Below are the code and all the weights of a small trained network. Each question names an input and a class and asks about switching units off, where a switched-off unit gives its printed mean instead of its output.

import numpy as np


def w(rows, s, z=0):
    codes = np.array(rows[::2]) - 128.0
    scale = np.full(codes.shape[1], s)
    scale[-1] = z or s
    return codes * scale


def f(y):
    return y / 2 * (1 + np.tanh(0.7978845608 * (y + 0.044715 * y**3)))


def log_softmax(a):
    a = a - a.max(-1, keepdims=True)
    return a - np.log(np.exp(a).sum(-1, keepdims=True))


def net(x, mask):
    res = np.array(x, float).reshape(1, 4) / 4 @ E
    y = f(res @ A[0][:, :-1].T + A[0][:, -1])
    res = res + np.where(mask, y, B[0][:, -1]) @ B[0][:, :-1]
    return log_softmax(res[-1] @ U[:, :-1].T + U[:, -1])


A, B = {}, {}
E = w([
[123,207,169,180,45],'x0',
[105,71,253,195,168],'x1',
[144,91,46,252,121],'x2',
[127,126,127,127,127],'x3',
],0.008)
A[0] = w([
[84,162,146,160,54,29],'neuron 1',
[97,139,121,131,142,38],'neuron 2',
[77,193,164,67,155,61],'neuron 3',
[109,126,173,141,177,46],'neuron 4',
[164,123,4,197,109,102],'neuron 5',
[192,150,137,136,127,1],'neuron 6',
[154,53,74,57,186,73],'neuron 7',
[156,180,28,90,124,19],'neuron 8',
[116,65,105,215,120,66],'neuron 9',
[91,60,79,99,184,52],'neuron 10',
[132,94,86,72,117,81],'neuron 11',
[107,72,106,105,248,76],'neuron 12',
[179,187,163,167,104,42],'neuron 13',
[147,158,103,173,158,48],'neuron 14',
[101,118,121,125,117,128],'neuron 15',
[185,135,111,183,162,53],'neuron 16',
[93,145,64,92,85,24],'neuron 17',
[90,97,89,218,110,68],'neuron 18',
[125,28,220,211,134,19],'neuron 19',
[169,41,127,97,164,54],'neuron 20',
[137,132,125,132,129,37],'neuron 21',
[89,170,148,89,155,12],'neuron 22',
[63,141,99,126,167,32],'neuron 23',
[109,134,123,132,126,37],'neuron 24',
[127,86,142,105,79,28],'neuron 25',
[118,122,90,183,142,59],'neuron 26',
[82,102,169,152,168,82],'neuron 27',
[125,144,76,108,110,91],'neuron 28',
[142,54,107,100,147,35],'neuron 29',
[181,157,75,107,77,67],'neuron 30',
[75,133,166,95,138,73],'neuron 31',
[100,233,169,191,36,13],'neuron 32',
[153,115,121,203,104,163],'neuron 33',
[138,100,132,119,97,38],'neuron 34',
[141,159,168,32,110,61],'neuron 35',
[113,97,157,184,156,126],'neuron 36',
[96,100,91,156,95,14],'neuron 37',
[108,121,228,148,202,61],'neuron 38',
[123,147,72,189,173,71],'neuron 39',
[124,100,166,66,96,39],'neuron 40',
[107,232,121,141,50,101],'neuron 41',
],0.011,0.0084)
B[0] = w([
[200,121,115,190,90,144],'neuron 1',
[181,109,146,128,15,98],'neuron 2',
[202,68,171,84,102,181],'neuron 3',
[160,157,126,114,97,142],'neuron 4',
[160,108,186,60,128,247],'neuron 5',
[160,124,96,127,34,102],'neuron 6',
[171,126,169,233,127,212],'neuron 7',
[112,241,47,84,88,206],'neuron 8',
[168,74,159,66,145,190],'neuron 9',
[162,125,180,195,97,165],'neuron 10',
[140,170,112,161,131,158],'neuron 11',
[193,134,141,208,63,215],'neuron 12',
[166,117,120,182,97,139],'neuron 13',
[153,120,153,119,92,116],'neuron 14',
[128,140,139,128,137,128],'neuron 15',
[148,113,149,99,130,128],'neuron 16',
[123,202,71,97,98,155],'neuron 17',
[180,82,197,75,100,184],'neuron 18',
[135,254,26,90,67,255],'neuron 19',
[178,141,138,167,94,162],'neuron 20',
[149,133,127,119,67,98],'neuron 21',
[192,98,150,84,16,121],'neuron 22',
[198,148,136,151,16,102],'neuron 23',
[186,111,127,131,28,98],'neuron 24',
[174,128,129,126,46,99],'neuron 25',
[167,96,161,92,116,137],'neuron 26',
[134,200,87,119,78,176],'neuron 27',
[122,175,95,108,125,162],'neuron 28',
[149,119,149,160,102,133],'neuron 29',
[124,204,98,123,122,185],'neuron 30',
[150,116,117,91,121,145],'neuron 31',
[191,128,131,203,94,212],'neuron 32',
[130,125,171,86,176,222],'neuron 33',
[168,135,130,107,4,98],'neuron 34',
[195,67,180,59,111,204],'neuron 35',
[110,191,91,92,162,206],'neuron 36',
[157,104,152,100,40,113],'neuron 37',
[160,184,89,97,85,233],'neuron 38',
[149,113,159,90,99,149],'neuron 39',
[164,138,162,99,108,135],'neuron 40',
[148,114,153,209,153,236],'neuron 41',
],0.0095,0.0056)
U = w([
[143,178,94,94,128,102],'0',
[168,69,196,55,134,85],'1',
[165,105,159,239,125,92],'2',
[132,117,148,125,167,247],'3',
[2,36,110,141,174,96],'4',
],0.012,0.016)

Each question gives the input, the list of numbers given to net, and the class t.
The units are the neurons (one row each of A and B). Each row of codes is followed by its name. A weight is (code - 128) times the scale printed after its matrix; where a second scale follows, it is the last column's (A, B and U).
mask holds one flag per neuron, in row order. A switched-off neuron (its flag False) gives its mean, the last column of its row in B, instead of its output. The means were averaged over made-up inputs and are rounded, as every weight is.
A unit's drop is (log p(t) with every unit on - log p(t) with that unit switched off) / (log p(t) with every unit on - log p(t) with every unit switched off).
The circuit of an input: a set's keep is (log p(t) with only the set's units on - log p(t) with every unit switched off) / (log p(t) with every unit on - log p(t) with every unit switched off). Starting from the 12 units with the biggest drops (on a tie, the unit counted first), units are removed one at a time, each time the one whose removal leaves the highest keep (on an exact tie, the one counted first), for as long as the keep stays at least 0.8.
circuit, biggest first: the units of the circuit, biggest drop first
most important unit: the unit with the biggest drop
top k neurons: the k neurons with the biggest drops, biggest first
drop of u: that unit's drop, to one decimal
input [-3,-1,-5,5], class 1: circuit, biggest first	(neuron 35; neuron 19)
input [-8,7,3,-6], class 2: top 3 neurons	(neuron 12; neuron 10; neuron 7)
input [-8,-7,-3,-8], class 2: top 4 neurons	(neuron 7; neuron 10; neuron 12; neuron 19)
input [-8,8,7,5], class 0: circuit, biggest first	(neuron 19)
input [3,4,5,-4], class 1: circuit, biggest first	(neuron 18; neuron 9)
input [-4,7,8,8], class 1: top 2 neurons	(neuron 9; neuron 18)
input [2,8,-7,5], class 0: circuit, biggest first	(neuron 19; neuron 38)
input [-7,5,-6,-1], class 2: circuit, biggest first	(neuron 12; neuron 7)
input [-8,-7,-3,4], class 2: circuit, biggest first	(neuron 7; neuron 12)
input [4,-5,-4,-7], class 3: top 3 neurons	(neuron 19; neuron 41; neuron 38)
input [-8,-6,6,-3], class 2: top 3 neurons	(neuron 7; neuron 10; neuron 12)
input [7,4,-7,6], class 1: top 2 neurons	(neuron 35; neuron 3)
input [-8,-5,-8,2], class 1: top 3 neurons	(neuron 35; neuron 3; neuron 41)
input [-6,-2,5,1], class 2: top 3 neurons	(neuron 7; neuron 12; neuron 10)
input [-2,8,8,7], class 0: top 3 neurons	(neuron 19; neuron 36; neuron 27)
input [7,3,-3,0], class 2: most important unit	neuron 32
input [-7,7,0,-4], class 0: top 3 neurons	(neuron 19; neuron 38; neuron 36)
input [-8,8,-4,-1], class 0: top 2 neurons	(neuron 19; neuron 38)
input [-3,8,0,8], class 0: drop of neuron 19	0.1
input [-6,-5,-4,-3], class 2: most important unit	neuron 7
input [-3,7,6,1], class 0: drop of neuron 19	1.0
input [6,4,-4,6], class 2: drop of neuron 32	0.5
input [-2,8,-4,-8], class 0: drop of neuron 17	0.0
